Here is a tiny trained network, its code and every weight. The questions are about switching its units off for an input and a class, where a switched-off unit gives its printed mean instead of its output.

import numpy as np


def w(rows, s, z=0):
    codes = np.array(rows[::2]) - 128.0
    scale = np.full(codes.shape[1], s)
    scale[-1] = z or s
    return codes * scale


def norm(h):
    return h / np.sqrt((h * h).mean(-1, keepdims=True) + 1e-5)


def f(y):
    return y / 2 * (1 + np.tanh(0.7978845608 * (y + 0.044715 * y**3)))


def log_softmax(a):
    a = a - a.max(-1, keepdims=True)
    return a - np.log(np.exp(a).sum(-1, keepdims=True))


def net(x, mask):
    res = np.array(x, float).reshape(1, 3) / 4 @ E
    u = 0
    for l in range(4):
        y = f(norm(res) @ A[l][:, :-1].T + A[l][:, -1])
        res = res + np.where(mask[u : u + 3], y, B[l][:, -1]) @ B[l][:, :-1]
        u += 3
    return log_softmax(norm(res)[-1] @ U[:, :-1].T + U[:, -1])


A, B = {}, {}
E = w([
[60,108,223,159,84,133,163,211,253,114,134,108],'x0',
[80,56,160,176,126,143,96,177,15,123,146,191],'x1',
[132,195,124,82,117,82,177,139,74,167,65,177],'x2',
],0.0075)
A[0] = w([
[56,92,187,212,75,247,124,237,191,91,227,125,252],'0.n0',
[33,83,156,86,113,96,200,154,62,147,104,189,94],'0.n1',
[140,125,72,2,176,154,99,60,153,218,124,138,40],'0.n2',
],0.0048,0.0015)
B[0] = w([
[252,159,131,28,116,93,57,190,131,4,121,149,254],'0.n0',
[84,88,95,32,201,49,151,106,254,24,89,81,173],'0.n1',
[207,133,167,174,185,134,51,17,74,24,67,76,167],'0.n2',
],0.0082,0.0083)
A[1] = w([
[106,122,125,161,154,164,100,156,114,185,254,105,236],'1.n0',
[228,176,50,107,117,127,75,79,146,115,127,71,26],'1.n1',
[151,220,106,156,92,51,145,61,117,194,36,134,249],'1.n2',
],0.006,0.00016)
B[1] = w([
[157,201,89,253,176,132,116,207,171,72,227,123,121],'1.n0',
[147,59,125,151,66,206,129,183,176,132,139,145,255],'1.n1',
[88,194,142,189,103,81,95,170,126,128,205,136,180],'1.n2',
],0.012,0.0077)
A[2] = w([
[96,104,142,113,40,178,180,156,213,140,113,112,104],'2.n0',
[159,150,190,83,74,56,158,219,176,72,124,95,171],'2.n1',
[125,211,201,162,157,111,108,176,148,254,192,105,7],'2.n2',
],0.007,0.0018)
B[2] = w([
[130,99,103,96,144,2,138,165,206,142,5,122,174],'2.n0',
[118,114,191,145,185,59,67,96,128,125,146,137,253],'2.n1',
[62,122,174,65,159,229,182,31,58,247,129,109,132],'2.n2',
],0.0098,0.011)
A[3] = w([
[103,17,73,26,126,108,234,34,10,162,30,143,195],'3.n0',
[140,159,175,109,166,138,97,202,3,119,178,151,136],'3.n1',
[166,71,125,172,88,45,90,206,122,111,166,145,248],'3.n2',
],0.0062,0.0012)
B[3] = w([
[95,150,129,215,142,97,195,255,108,135,163,159,160],'3.n0',
[125,68,167,41,152,4,50,145,181,30,83,92,183],'3.n1',
[83,228,179,29,224,110,139,60,58,147,109,121,255],'3.n2',
],0.0099,0.0082)
U = w([
[199,165,77,178,110,220,45,74,76,134,166,128,137],'0',
[63,159,173,161,103,108,153,56,139,248,150,122,80],'1',
[88,126,79,210,169,89,212,215,92,138,158,170,102],'2',
[124,125,63,114,108,150,154,188,164,188,119,169,17],'3',
[164,65,53,122,96,203,146,122,186,165,118,77,63],'4',
[127,127,147,71,189,48,43,131,146,87,107,132,210],'5',
[82,121,70,145,126,170,182,121,125,160,183,130,2],'6',
],0.012,0.0029)

Each question gives the input, the list of numbers given to net, and the class t.
The units are the neurons (one row each of A and B). Each row of codes is followed by its name. A weight is (code - 128) times the scale printed after its matrix; where a second scale follows, it is the last column's (A, B and U).
mask holds one flag per neuron, layer by layer. A switched-off neuron (its flag False) gives its mean, the last column of its row in B, instead of its output. The means were averaged over made-up inputs and are rounded, as every weight is.
A unit's drop is (log p(t) with every unit on - log p(t) with that unit switched off) / (log p(t) with every unit on - log p(t) with every unit switched off).
The circuit of an input: a set's keep is (log p(t) with only the set's units on - log p(t) with every unit switched off) / (log p(t) with every unit on - log p(t) with every unit switched off). Starting from all 12 units, units are removed one at a time, each time the one whose removal leaves the highest keep (on an exact tie, the one counted first), for as long as the keep stays at least 0.8.
circuit, biggest first: the units of the circuit, biggest drop first
unit that matters most: the unit with the biggest drop
k most important neurons: the k neurons with the biggest drops, biggest first
k most important neurons of layer l: the k neurons of layer l with the biggest drops, biggest first
drop of u: that unit's drop, to one decimal
input [-6,7,8], class 2: 4 most important neurons -> (3.n0 2.n1 0.n0 0.n1)
input [0,-6,8], class 1: circuit, biggest first -> (0.n0 1.n2 2.n2)
input [-4,1,-8], class 0: unit that matters most -> 2.n1
input [-8,4,-6], class 0: circuit, biggest first -> (2.n1 2.n0)
input [-2,8,3], class 2: 2 most important neurons -> (0.n0 3.n0)
input [-2,-4,5], class 1: 2 most important neurons -> (0.n0 1.n2)
input [-4,-4,-6], class 4: circuit, biggest first -> (1.n1 2.n1 0.n0)
input [-3,5,4], class 2: 4 most important neurons -> (0.n0 3.n0 0.n1 2.n1)
input [-3,6,1], class 2: 3 most important neurons -> (0.n0 3.n0 0.n1)
input [3,-2,5], class 1: circuit, biggest first -> (0.n0 2.n2 1.n2)
input [-7,-7,-8], class 4: circuit, biggest first -> (1.n1 2.n1)
input [4,-5,6], class 1: 2 most important neurons -> (0.n0 2.n2)
input [3,-4,8], class 1: 3 most important neurons -> (0.n0 2.n2 1.n2)
input [-7,1,-2], class 0: 2 most important neurons -> (2.n1 1.n1)
input [-4,0,-4], class 0: unit that matters most -> 0.n1
input [1,-5,7], class 1: 3 most important neurons -> (0.n0 1.n2 2.n2)
input [-4,-1,-4], class 0: 2 most important neurons -> (0.n1 0.n2)
input [-6,-4,-5], class 0: 2 most important neurons -> (0.n2 0.n1)
input [-1,2,1], class 2: 4 most important neurons -> (0.n0 1.n2 3.n0 1.n1)
input [-7,-6,6], class 0: most important neuron -> (2.n1)
input [-7,-6,-7], class 0: 2 most important neurons of layer 0 -> (0.n2 0.n1)
input [-8,8,6], class 2: 2 most important neurons -> (3.n0 2.n1)
input [4,-8,5], class 1: drop of 1.n2 -> 0.2
input [-2,-3,-5], class 4: drop of 2.n1 -> 0.3
input [2,-3,2], class 1: drop of 0.n1 -> 0.1
input [-3,-4,1], class 0: drop of 0.n2 -> 0.8
